Each row is followed by its class. Each block has new classes.
 .01 -.02 -.02  .21  .15  .04  .02 -.07  .02 -.01 -.08  .01 -.01  .01 -.11 -.07  .14 -.06 -.02 -.03 -.02  .04  .01  .01  .07  .02  .09  .06 -.15 -.02  .05  .02  .04 -.03  .00 -.08 -.03 -.22 -.02  .20 -.01  .04  .01  .01  .20  .01  .08 -.06  .03  .15  .08 -> Z
 .00 -.03  .07 -.09  .06  .14 -.05 -.10  .03  .02  .02  .10  .02  .06  .07  .08 -.01 -.01  .06 -.01  .05  .03 -.02  .05  .11 -.09  .00 -.07  .02  .06 -.04  .00 -.07  .15 -.04 -.03 -.18  .07 -.01  .11  .03 -.03 -.04 -.04  .07  .10  .08  .01  .03  .06 -.08 -> U
 .00 -.02  .03  .02  .25  .20  .24 -.27 -.03  .06 -.12 -.09 -.11  .26 -.08  .00  .09 -.16  .03  .01  .08  .05 -.09  .02  .25  .01  .04  .00 -.18 -.15  .06 -.05  .14 -.09 -.03 -.16  .01 -.66  .03  .31  .10 -.01 -.02 -.05  .17  .06 -.11 -.17  .08 -.12 -.04 -> C
-.03  .00  .00  .01  .02  .01  .09 -.01  .01  .05 -.04 -.10 -.08 -.01  .00  .01  .01 -.03  .03 -.02  .03  .05 -.06  .05  .02  .06 -.02 -.05  .01 -.08 -.05  .01  .11 -.03 -.02 -.06  .03 -.30  .02 -.04 -.06 -.05 -.02 -.05  .02  .04 -.07 -.02 -.01 -.08 -.07 -> A
 .00  .01  .06 -.01  .07 -.03  .01  .02 -.01 -.01  .03 -.07 -.11  .00  .00  .13  .00  .04  .13  .03  .01 -.02 -.03  .03  .02  .09 -.01  .00  .07  .01 -.01  .01  .02 -.03 -.04  .02 -.04 -.04 -.01 -.22  .16 -.08 -.07 -.01 -.04 -.01 -.08  .05  .02  .02 -.10 -> C
-.02 -.08  .03 -.03 -.03 -.03 -.06 -.10 -.01 -.03 -.04  .05  .03  .06 -.11  .07 -.06  .03 -.10 -.06  .03  .07 -.02  .02  .00  .01  .01 -.01 -.02  .03 -.01 -.07  .07 -.13  .00 -.06 -.05  .11  .00  .07  .03  .04  .07  .03 -.22 -.15  .01 -.01  .02  .00  .07 -> Z
 .01  .00 -.01  .03  .01 -.01 -.07 -.05  .03 -.05 -.03  .10  .09  .01 -.12 -.02 -.03 -.01 -.20 -.01  .04 -.03 -.01 -.03 -.08  .00 -.01  .06 -.04  .08 -.03 -.04 -.06 -.02 -.03  .04 -.06  .20  .05 -.07 -.01 -.14  .01  .03 -.04  .04  .06  .04 -.01  .02  .03 -> C
-.05  .03  .06 -.03 -.06  .05  .03 -.02  .02  .06 -.09 -.04 -.08  .04  .01  .10  .03 -.02  .66 -.03  .05  .02 -.01  .02  .07  .02  .05 -.04  .02 -.07 -.02  .02  .08  .07 -.04 -.02  .01 -.33  .02 -.04 -.01 -.06 -.15  .05  .06  .04 -.11  .01  .01 -.07 -.05 -> A
 .06 -.05 -.02 -.02 -.02 -.05  .01  .03  .06 -.07  .05  .03  .08  .09 -.01 -.06 -.01  .02 -.05 -.05 -.02 -.03 -.02  .13 -.11  .02 -.17  .02  .04  .04  .01 -.04 -.02 -.06 -.02  .01 -.03  .29 -.03 -.10  .01 -.06  .00 -.04 -.17 -.05  .08  .01 -.04  .07  .04 -> Z
-.05 -.03 -.03  .01  .07  .00  .16 -.14 -.01 -.06 -.09  .01  .10  .02 -.14  .14 -.07 -.03 -.07  .02  .03  .01  .01 -.06 -.08  .04 -.03 -.02 -.13 -.01 -.15 -.04  .09 -.06 -.04 -.13  .04  .03 -.07 -.01  .01  .04  .07  .02 -.02  .02  .04 -.01 -.02  .04  .03 -> K
 .00  .01  .14 -.01 -.14  .12 -.05 -.03 -.07  .04 -.03 -.03 -.01  .09 -.06  .28 -.05  .08  .07  .01  .06  .01 -.03  .02  .02  .07 -.03  .04 -.02 -.05  .05  .01  .00  .10 -.04 -.01 -.13  .06  .01 -.11 -.01 -.13  .04  .00  .01  .02  .02  .09  .09 -.04 -.12 -> E
-.04  .02 -.05  .08 -.02 -.07  .14  .07 -.06 -.16  .05 -.04 -.11 -.07 -.05 -.08  .05  .03 -.17 -.07  .00 -.04  .02 -.04 -.11  .10  .00  .00  .06 -.10 -.03  .01  .12 -.18  .13 -.02  .13 -.14 -.02 -.14 -.04 -.02  .01 -.03 -.12  .13  .17 -.03 -.01  .02  .05 -> K
-.06  .01  .06  .12  .01  .20 -.16 -.01  .01  .00 -.04  .08  .09  .06 -.04  .03 -.07  .04 -.04  .04  .01  .02  .05 -.04  .00  .00 -.05 -.05 -.11  .00 -.02  .08  .00  .00 -.04 -.05 -.01  .25 -.03  .10  .03 -.04  .07 -.09 -.06  .00  .03  .03  .04  .06  .02 -> U
 .04  .03 -.15  .05 -.28 -.10  .01  .24  .04 -.01  .15  .07 -.04 -.06  .05 -.10  .04  .16 -.01  .01 -.12 -.09  .02 -.03 -.25 -.01 -.01  .00  .24  .08  .02  .03 -.14 -.06  .06  .10  .09  .50 -.02 -.34  .10  .00 -.04  .02 -.30  .02  .08  .15  .05 -.02 -.03 -> K
-.10 -.09  .14  .02  .24  .04  .02 -.25 -.08 -.08 -.17 -.02 -.04  .04 -.24  .17 -.09 -.12  .10  .02  .12  .06 -.11  .06  .12  .03 -.03 -.01 -.28 -.14 -.01 -.15  .28 -.19 -.06 -.22  .06 -.53  .00  .20  .01 -.11  .02 -.03  .20  .03 -.08 -.09  .04 -.11 -.01 -> K

Each row is followed by its class.
-.03  .00  .06  .00 -.03 -.10  .01 -.06 -.02  .00  .00 -.04 -.05 -.02  .03  .05  .00  .09  .04 -.02  .06  .05  .04  .08  .11  .00 -.01  .02 -.10  .00  .11 -.03  .19  .06  .00  .03 -.01 -.05 -.02 -.02  .03 -.02  .02 -.02  .06 -.08  .08  .00  .01  .02 -.04 -> (22)
-.01 -.05  .12 -.03 -.01  .05  .00 -.03  .07  .06 -.10 -.09  .04  .03 -.03  .05  .12  .14  .04 -.01 -.02  .08  .00  .04  .14  .03 -.04 -.12 -.01  .01  .10 -.04 -.26 -.04  .06 -.10 -.10 -.04  .06  .02  .02  .05 -.10 -.03  .01  .05 -.05  .04 -.03  .08 -.05 -> (22)
 .00 -.05  .08 -.06  .04 -.09 -.05  .06  .27  .06 -.25  .03 -.25 -.04 -.08  .23  .08 -.02  .08  .04 -.11  .02  .08  .06 -.07 -.02 -.05  .02  .05  .06 -.15 -.10  .15 -.19  .08  .06 -.05  .02  .10 -.05 -.04 -.08  .00 -.07  .02  .09 -.10  .03  .07 -.02  .08 -> (21)
-.03 -.09  .11  .02  .09  .11 -.10  .03  .06  .09 -.20 -.05  .00 -.01 -.02  .25  .09  .09  .11 -.07 -.08  .12  .06  .06  .17  .03 -.13  .01 -.03  .01  .05 -.12  .15 -.08  .18  .01 -.12 -.01  .09 -.08  .08 -.04 -.11 -.02  .04 -.02  .10 -.02  .14 -.07 -.06 -> (21)
-.04 -.07  .10  .01  .08  .03 -.01 -.01 -.02 -.07 -.10 -.04 -.04  .00  .03  .08  .01  .17  .05 -.03 -.02 -.01  .06  .03  .11  .02 -.06 -.03  .01  .02  .15 -.01  .05  .00  .08  .01 -.09  .01  .01 -.02  .03 -.01  .01  .03  .04 -.01 -.01  .05 -.02  .03  .01 -> (23)
-.04  .03  .08  .13  .09  .33 -.11  .07 -.07  .09  .06  .03 -.08  .12  .03  .15  .00  .15  .15 -.11  .12  .01  .08 -.04  .03  .29 -.06  .12  .05  .03  .05  .17  .17 -.10  .10  .04 -.44 -.06 -.05  .07  .07  .09 -.05 -.04  .00 -.09  .10 -.03 -.01 -.05 -.03 -> (21)
-.01  .00 -.01 -.01  .08  .02 -.03  .01  .01  .03 -.15  .05 -.03  .01  .03  .06 -.01  .04  .02  .02 -.03 -.05  .02  .05  .00 -.01 -.05  .05  .02 -.01  .01  .00  .05  .05  .00  .03  .03  .02  .01 -.05  .00  .00 -.02 -.01  .03  .01  .04 -.01  .02 -.05  .00 -> (22)
 .00 -.05  .05  .03  .01  .05 -.01  .01 -.05  .03 -.07  .01 -.01  .04  .00  .08  .04  .08  .04  .01  .02  .03  .02  .04  .06  .03 -.04 -.03 -.03 -.03  .08 -.02 -.07 -.01  .07  .00 -.08 -.01  .02  .01  .00  .01 -.02  .00  .02 -.04 -.02  .00  .01  .00 -.01 -> (23)
 .05 -.06  .06  .05 -.05 -.06 -.02 -.02 -.07 -.05  .11 -.04  .01 -.01  .00  .04 -.02  .01  .03 -.13  .04  .12 -.05  .03  .27 -.07 -.06 -.03 -.15  .31  .24 -.10  .25  .21  .06  .08 -.04  .04 -.01 -.02  .09 -.04  .00 -.03  .08 -.13  .20  .09 -.02  .05 -.12 -> (21)
-.06 -.12  .02 -.01  .00  .18 -.03 -.04  .12  .04  .08  .06  .02  .07 -.04  .11 -.01  .00  .16 -.08  .09  .02 -.03  .00  .12  .01 -.02  .11 -.02 -.05  .00 -.09  .24 -.02 -.01  .07 -.03  .09  .10 -.11  .09 -.06 -.03 -.11  .06  .05  .09  .00  .07 -.01  .02 -> (21)
-.01 -.04  .06  .02  .00  .06 -.02 -.05 -.01  .07  .02 -.03  .00  .00  .02  .10  .04  .10  .06  .01  .03  .10  .03  .06  .14  .03 -.03 -.04 -.07 -.01  .07 -.08 -.01 -.08  .01  .00 -.08  .01  .02  .02  .03  .00 -.01 -.06  .01  .01  .00 -.02 -.04  .03  .01 -> (23)
-.04 -.03  .03  .01  .04  .00 -.02 -.03 -.01  .05 -.08  .05 -.03  .00  .07  .03  .04  .10  .06 -.09  .02  .03 -.01  .02  .06  .02 -.04 -.02  .00  .00  .10 -.08  .05 -.02  .02  .02 -.01 -.07  .01  .02 -.01 -.01  .01  .00  .00 -.01  .01  .03 -.01 -.01 -.01 -> (23)
-.06  .04  .02 -.02  .04 -.05 -.02  .06 -.09 -.05 -.13  .11 -.08 -.03  .07  .08 -.03  .04  .02  .06  .01  .03  .04  .05 -.02  .03 -.07  .04 -.04  .01  .06  .01  .29  .08 -.05  .02  .01  .01 -.07 -.03  .07 -.04  .01  .04  .01 -.05  .10 -.05  .08 -.02  .05 -> (23)
-.02  .02  .04  .02 -.01  .00 -.06 -.02  .00 -.02 -.10 -.02 -.06  .01  .02  .05  .04  .09  .01  .01 -.02  .03  .03  .04  .08 -.25  .03 -.02 -.04 -.01  .05 -.02 -.03 -.02  .00  .03 -.04 -.04  .02  .01  .00  .00 -.01 -.01  .02  .00  .00  .01  .00  .01  .06 -> (23)
-.03 -.02  .10  .05  .13 -.32  .02  .00 -.14 -.08  .01 -.12 -.26  .02  .17  .09  .05  .21 -.14  .04  .03 -.11  .14 -.04 -.01  .10  .10 -.16 -.13 -.04  .27  .11  .17  .21 -.02  .05 -.18 -.11  .07  .24  .06  .08 -.01 -.01  .06 -.04  .11  .10 -.20  .00 -.05 -> (21)
